Each row has a name. Each question is about the rows just above it.

tem: [ -52  -61   20   -2  -42   -9  -32   -3  -44   16   54   23  -19  -39
  -77  -63    4  -59   28    9   27   94   70  -10   16  -27   -9   62
  -65  -76  -23  -24   -9  -36  -47   79   97   12  -12 -105  -11   35
  -32  -28]
lim: [ -45  -50   57   -6  -13   35   20  -12  -48   26   23   25  -12  -26
  -81  -51    5  -58   15    6   30   97   64  -19   15  -21  -16   62
  -66  -86  -21  -34   -8  -32  -58   85  108    9   -5 -109   -9   27
  -37  -35]
tanu: [ 44  79  20  -1 -42  -9 -32  -7 -34 -55   2   8  16 -84 -21  -1 -11  90
  25 -34 -46   6 -24  -3 -31 -10  -5  19  69  28 -29   9  18  32  22 -19
  43  12   0  35   2  32 -21   9]
dadod: [ 49  66  27  -9 -37 -11 -28 -13 -40 -55  -5   8  20 -85 -25   8  -7  -2
  16 -36 -47   6 -13  -5 -46 -12  -2   5  68  42 -36  -3  22  38  29 -18
  33  13   9  32   7  48 -10  20]
kekis: [  44   49   57    6  -34   19  -24   19  -29  -60    8  -14   21 -102
  -20    8   -8   96   20  -26   -5   16   -2  -11  -14  -14   -8   23
   66   27  -17    2   11   80   46  -31   30   24   -5 -105  -12   35
    2   13]
geva: [ 47  65  24  -3 -24  -7 -34  -4 -27 -15 -15   9  28 -88 -27   7 -18   9
  20 -30 -34   9 -14 -13 -33   9  -5  17  71  35 -28   2  21 -24  28 -17
  39  15   2  29   1  36 -26  22]
The rest of the row after [ 8 -8]: -> [  96   20  -26   -5   16   -2  -11  -14  -14   -8   23   66   27  -17
    2   11   80   46  -31   30   24   -5 -105  -12   35    2   13]
Whose row is [ 47  65  24  -3 -24  -7 -34  -4 -27 -15 -15   9  28 -88 -27   7 -18   9
  20 -30 -34   9 -14 -13 -33   9  -5  17  71  35 -28   2  21 -24  28 -17
  39  15   2  29   1  36 -26  22]? -> geva
The rest of the row after [-105  -11   35]: -> [-32 -28]
The row with [ -52  -61   20   -2  -42   -9  -32   -3  -44   16   54   23  -19  -39
  -77  -63    4  -59   28    9   27   94   70  -10   16  -27   -9   62
  -65  -76  -23  -24   -9  -36  -47   79   97   12  -12 -105  -11   35
  -32  -28] is -> tem
After [ 20  -1 -42  -9 -32], its row goes on with -> [ -7 -34 -55   2   8  16 -84 -21  -1 -11  90  25 -34 -46   6 -24  -3 -31
 -10  -5  19  69  28 -29   9  18  32  22 -19  43  12   0  35   2  32 -21
   9]
Whose row is [ -45  -50   57   -6  -13   35   20  -12  -48   26   23   25  -12  -26
  -81  -51    5  -58   15    6   30   97   64  -19   15  -21  -16   62
  -66  -86  -21  -34   -8  -32  -58   85  108    9   -5 -109   -9   27
  -37  -35]? -> lim

boma: [ 45 -43  -3 -27 -45  48  30  34 -46  68  43  15 -21  33 -21 -24  66  17
  -5  29  40 -14  50  95  54 -57   9  10  52   7 -19  56  52 -25]
guve: [ -1  28  48 -29 -88  70  71  10  51  15  34  49   2 -19 -33  -8  -5  71
 -81 -69 -75 -36  30 -24 -52  34  16  43 -16  -2 -22  71 -45 -21]
ked: [ -1  28  48 -29 -88  47  30  10  51  15  34  49   2 -19 -33  -8  -5  71
 -81 -69 -75 -36  30 -24 -52  19  20 -11  22  -5 -24   9 -21 -51]
Mak: [ 12 -21  42 -60 -48   1 -14  -1 -52  35 -14  20 -21  83 -38  15  20  51
 -13 -29 -69  15 -14  -7 -23  21  29  30  42  26 -37  16 -14  40]
Gan: [ -4 -36  94  -9  19   1  26 -51  44  15 -38  30  26  21 -66 -38  27  23
 -52  12 -53  39 -50 -39 -37  85 -38  -7 -39  52  -4 -65  14  24]
Zud: [ 11 -13  -6  22 -56  58 -76   1 -11  71  10  17 -16   3   3  15 -60  18
  21  -7  12 -11  51 -36  -6  -9  63  40  -6 -45 -23  56 -31 -25]
gor: [ 45 -43  52 -27 -45  48  30  34 -46  68  55  15 -21  33 -21 -24  66  17
  -5 -46  40 -14  50  95  54 -57   9  10  52   7 -19  56 -30 -25]
mogon: [ -1  28  48 -29 -88  70  48  10  51  15  34  49   2 -19 -88  -8  -5  71
 -81 -69 -75 -36  30 -24 -52  34  16  43  16 -22   7 -88 -88 -37]
Whose row is [ -1  28  48 -29 -88  70  48  10  51  15  34  49   2 -19 -88  -8  -5  71
 -81 -69 -75 -36  30 -24 -52  34  16  43  16 -22   7 -88 -88 -37]? -> mogon
After [ 42 -60], its row goes on with -> [-48   1 -14  -1 -52  35 -14  20 -21  83 -38  15  20  51 -13 -29 -69  15
 -14  -7 -23  21  29  30  42  26 -37  16 -14  40]
Whose row is [ 11 -13  -6  22 -56  58 -76   1 -11  71  10  17 -16   3   3  15 -60  18
  21  -7  12 -11  51 -36  -6  -9  63  40  -6 -45 -23  56 -31 -25]? -> Zud
Whose row is [ 45 -43  52 -27 -45  48  30  34 -46  68  55  15 -21  33 -21 -24  66  17
  -5 -46  40 -14  50  95  54 -57   9  10  52   7 -19  56 -30 -25]? -> gor
Go on from [70 71 10] to the end of its row. -> [ 51  15  34  49   2 -19 -33  -8  -5  71 -81 -69 -75 -36  30 -24 -52  34
  16  43 -16  -2 -22  71 -45 -21]
Go on from [-39 -37] to the end of its row. -> [ 85 -38  -7 -39  52  -4 -65  14  24]
Go on from [-46  68  55] to the end of its row. -> [ 15 -21  33 -21 -24  66  17  -5 -46  40 -14  50  95  54 -57   9  10  52
   7 -19  56 -30 -25]

nis: [  8  16 -11   3   9  -9  -2   0  -1  70 -11   1 -13]
lofof: [  0 -20  14  -8  -2  -5  -1 -15  -4  -7   2  12 -23]
dar: [ -9   7 -17   2  -5   2  -7   7   0   2  -3   0  50]
Fuba: [  6   7  12  -5 -26   2   8  -4  -4  85  -6   5   2]
Levev: [ 18  -9 -29 -17  -4   3  -4  -8 -12 -13  -4  10  -1]
gav: [ -4  -8  24  16  -2 -10  -6  -7  -5 -17  11   1  -3]
pezum: [ -1  18 -18 -31  10  -4   0  -1   3   8   8   4  -4]
Lera: [ -9  -8 -18  14 -17  -1   1  -1  -1 -81  -1  -9  21]
soreg: [ 10  19 -14   6  13  18   5   4  16  41 -18   7  50]
div: [  7 -10 -29 -17  17  41   1   0  -7 -40  -8   9  20]
kevu: [ -3 -12   2   5   9  -5   4  -5   2  33  -5  -6  -2]
Go on from [-13  -4  10] to the end of its row. -> [-1]
The value that nis holds more than once: -> [-11]
Whose row is [ -9  -8 -18  14 -17  -1   1  -1  -1 -81  -1  -9  21]? -> Lera
The row with [  8  16 -11   3   9  -9  -2   0  -1  70 -11   1 -13] is -> nis
After [-10 -29 -17], its row goes on with -> [ 17  41   1   0  -7 -40  -8   9  20]
The rest of the row after [-1 -1]: -> [-81  -1  -9  21]

